Here is a tiny trained network, its code and every weight. The questions are about switching its units off for an input and a class, where a switched-off unit gives its printed mean instead of its output.

import numpy as np


def w(rows, s, z=0):
    codes = np.array(rows[::2]) - 128.0
    scale = np.full(codes.shape[1], s)
    scale[-1] = z or s
    return codes * scale


def norm(h):
    return h / np.sqrt((h * h).mean(-1, keepdims=True) + 1e-5)


def f(y):
    return np.maximum(y, 0)


def log_softmax(a):
    a = a - a.max(-1, keepdims=True)
    return a - np.log(np.exp(a).sum(-1, keepdims=True))


def net(x, mask):
    res = np.array(x, float).reshape(1, 3) / 4 @ E
    u = 0
    for l in range(2):
        y = f(norm(res) @ A[l][:, :-1].T + A[l][:, -1])
        res = res + np.where(mask[u : u + 4], y, B[l][:, -1]) @ B[l][:, :-1]
        u += 4
    return log_softmax(norm(res)[-1] @ U[:, :-1].T + U[:, -1])


A, B = {}, {}
E = w([
[89,90,183,191,32,195,72,113,182,127,246],'x0',
[62,110,136,141,115,238,154,91,154,181,182],'x1',
[81,60,153,126,152,33,168,171,87,21,3],'x2',
],0.0065)
A[0] = w([
[53,109,173,142,146,132,219,66,133,180,135,44],'L0N0',
[95,154,96,154,90,99,34,161,99,95,187,190],'L0N1',
[166,197,129,122,184,156,48,78,158,253,208,8],'L0N2',
[139,71,175,169,81,159,104,127,237,119,224,46],'L0N3',
],0.006,0.0018)
B[0] = w([
[142,154,217,101,73,147,128,115,146,105,148,171],'L0N0',
[99,122,103,103,170,198,144,76,52,118,181,184],'L0N1',
[177,174,67,89,111,158,174,47,201,152,70,254],'L0N2',
[100,79,98,212,160,62,96,254,107,185,132,235],'L0N3',
],0.009,0.0078)
A[1] = w([
[230,139,108,114,149,114,229,40,165,172,122,83],'L1N0',
[253,222,62,142,72,150,140,90,198,171,190,49],'L1N1',
[183,223,38,72,59,135,107,95,197,168,204,4],'L1N2',
[186,211,144,32,214,4,100,130,90,20,17,97],'L1N3',
],0.0044,0.0015)
B[1] = w([
[47,81,101,227,98,116,108,184,202,106,156,209],'L1N0',
[153,148,121,94,145,129,150,2,149,215,19,233],'L1N1',
[128,162,63,68,74,110,147,135,167,173,49,217],'L1N2',
[192,75,95,58,228,156,86,140,72,52,155,254],'L1N3',
],0.0082,0.0073)
U = w([
[180,247,139,152,106,105,121,103,101,100,179,3],'0',
[185,104,115,71,208,139,108,121,71,22,111,177],'1',
[77,92,141,230,105,100,60,198,85,138,213,158],'2',
[165,204,41,120,107,166,140,48,205,190,71,207],'3',
[130,221,168,151,80,104,165,132,133,138,174,60],'4',
[90,147,216,100,68,184,183,85,154,54,108,83],'5',
],0.012,0.0045)

Each question gives the input, the list of numbers given to net, and the class t.
The units are the neurons (one row each of A and B). Each row of codes is followed by its name. A weight is (code - 128) times the scale printed after its matrix; where a second scale follows, it is the last column's (A, B and U).
mask holds one flag per neuron, layer by layer. A switched-off neuron (its flag False) gives its mean, the last column of its row in B, instead of its output. The means were averaged over made-up inputs and are rounded, as every weight is.
A unit's drop is (log p(t) with every unit on - log p(t) with that unit switched off) / (log p(t) with every unit on - log p(t) with every unit switched off).
The circuit of an input: a set's keep is (log p(t) with only the set's units on - log p(t) with every unit switched off) / (log p(t) with every unit on - log p(t) with every unit switched off). Starting from all 8 units, units are removed one at a time, each time the one whose removal leaves the highest keep (on an exact tie, the one counted first), for as long as the keep stays at least 0.8.
units of the circuit, in order: the units of the circuit, biggest drop first
top k neurons: the k neurons with the biggest drops, biggest first
k most important neurons of layer l: the k neurons of layer l with the biggest drops, biggest first
drop of u: that unit's drop, to one decimal
input [7,-4,7], class 2: units of the circuit, in order -> (L0N2)
input [3,-5,1], class 1: top 3 neurons -> (L1N0 L0N2 L0N3)
input [-8,2,-2], class 1: top 2 neurons -> (L0N2 L1N3)
input [1,-4,0], class 1: top 2 neurons -> (L0N2 L0N3)
input [2,6,5], class 2: top 3 neurons -> (L0N2 L1N1 L1N2)
input [1,2,5], class 1: top 2 neurons -> (L0N3 L1N0)
input [-5,8,1], class 5: top 2 neurons -> (L0N2 L0N0)
input [1,3,5], class 5: top 2 neurons -> (L0N3 L1N3)
input [-6,8,4], class 1: 2 most important neurons of layer 0 -> (L0N2 L0N1)
input [2,8,1], class 2: drop of L0N3 -> 0.4
input [5,0,8], class 2: drop of L1N3 -> 0.6
input [6,5,0], class 2: drop of L0N3 -> 1.0
input [-5,8,6], class 1: drop of L0N2 -> 0.3
